Below is a small trained network, with its code and all its weights. Each question gives an input and a class and asks what happens when units are switched off, that is, made to give their printed mean instead of their output.

import numpy as np


def w(rows, s, z=0):
    codes = np.array(rows[::2]) - 128.0
    scale = np.full(codes.shape[1], s)
    scale[-1] = z or s
    return codes * scale


def f(y):
    return y / 2 * (1 + np.tanh(0.7978845608 * (y + 0.044715 * y**3)))


def log_softmax(a):
    a = a - a.max(-1, keepdims=True)
    return a - np.log(np.exp(a).sum(-1, keepdims=True))


def net(x, mask):
    res = np.array(x, float).reshape(1, 4) / 4 @ E
    y = f(res @ A[0][:, :-1].T + A[0][:, -1])
    res = res + np.where(mask, y, B[0][:, -1]) @ B[0][:, :-1]
    return log_softmax(res[-1] @ U[:, :-1].T + U[:, -1])


A, B = {}, {}
E = w([
[79,133,229,96,164,62,114,111,116],'x0',
[102,102,92,34,113,183,175,245,183],'x1',
[48,167,143,187,116,190,199,92,120],'x2',
[126,204,125,112,22,135,48,120,120],'x3',
],0.011)
A[0] = w([
[120,99,70,95,136,167,105,120,157,102],'n1',
[176,92,97,156,163,40,38,109,80,59],'n2',
[148,66,147,153,209,108,140,129,69,211],'n3',
[212,82,127,159,121,95,100,83,105,119],'n4',
[93,75,203,110,171,111,145,110,89,74],'n5',
[94,176,76,156,28,93,123,73,156,160],'n6',
[173,58,103,183,113,107,98,83,109,31],'n7',
[106,117,141,205,120,154,132,41,101,70],'n8',
[126,133,65,137,2,177,90,179,144,198],'n9',
[142,48,69,129,107,73,178,155,176,204],'n10',
[130,186,163,174,112,133,107,75,39,179],'n11',
[115,70,107,60,98,148,70,185,161,255],'n12',
[113,167,122,152,94,122,117,127,72,68],'n13',
],0.011,0.0033)
B[0] = w([
[183,173,86,52,175,168,191,166,152,163],'n1',
[10,111,122,123,42,48,94,94,100,216],'n2',
[137,125,17,213,210,102,145,140,157,221],'n3',
[51,80,142,156,92,85,83,107,109,196],'n4',
[159,82,153,171,95,87,159,159,182,202],'n5',
[122,130,58,207,195,185,153,93,151,222],'n6',
[64,94,164,173,145,102,65,98,89,179],'n7',
[225,192,36,117,218,167,177,125,198,234],'n8',
[200,205,41,134,142,236,165,167,133,251],'n9',
[160,255,92,191,228,133,97,181,146,200],'n10',
[166,170,90,216,180,93,173,128,221,253],'n11',
[222,180,110,70,99,177,117,204,71,237],'n12',
[190,153,27,106,145,148,170,190,191,169],'n13',
],0.0086,0.012)
U = w([
[141,133,142,71,62,166,78,136,59,2],'0',
[127,133,75,177,144,108,105,75,131,71],'1',
[22,65,191,154,122,74,149,90,138,182],'2',
[108,162,208,23,72,82,79,160,105,161],'3',
[254,173,46,99,185,148,167,167,204,184],'4',
],0.0094,0.0051)

Each question gives the input, the list of numbers given to net, and the class t.
The units are the neurons (one row each of A and B). Each row of codes is followed by its name. A weight is (code - 128) times the scale printed after its matrix; where a second scale follows, it is the last column's (A, B and U).
mask holds one flag per neuron, in row order. A switched-off neuron (its flag False) gives its mean, the last column of its row in B, instead of its output. The means were averaged over made-up inputs and are rounded, as every weight is.
A unit's drop is (log p(t) with every unit on - log p(t) with that unit switched off) / (log p(t) with every unit on - log p(t) with every unit switched off).
The circuit of an input: a set's keep is (log p(t) with only the set's units on - log p(t) with every unit switched off) / (log p(t) with every unit on - log p(t) with every unit switched off). Starting from the 12 units with the biggest drops (on a tie, the unit counted first), units are removed one at a time, each time the one whose removal leaves the highest keep (on an exact tie, the one counted first), for as long as the keep stays at least 0.8.
circuit, biggest first: the units of the circuit, biggest drop first
unit that matters most: the unit with the biggest drop
top k neurons: the k neurons with the biggest drops, biggest first
drop when u is switched off: that unit's drop, to one decimal
input [6,-6,1,-4], class 1: unit that matters most	n2
input [7,-2,-2,8], class 1: circuit, biggest first	n8, n2
input [4,-3,0,3], class 1: circuit, biggest first	n9, n12
input [-4,-8,-4,0], class 2: circuit, biggest first	n2, n4
input [4,-6,1,1], class 1: top 4 neurons	n2, n9, n12, n4
input [7,-8,-3,5], class 1: top 3 neurons	n11, n8, n13
input [-1,-4,1,-3], class 1: top 2 neurons	n9, n12
input [0,-7,-1,-3], class 1: top 2 neurons	n8, n3
input [0,-2,-3,-7], class 1: top 2 neurons	n3, n10
input [3,-4,0,-4], class 1: top 2 neurons	n3, n8
input [3,-6,0,4], class 1: top 2 neurons	n2, n9
input [-1,-4,-8,5], class 1: drop when n10 is switched off	-0.1
input [8,1,-5,-6], class 2: drop when n9 is switched off	0.4
input [-1,-6,-4,-3], class 2: drop when n2 is switched off	0.1
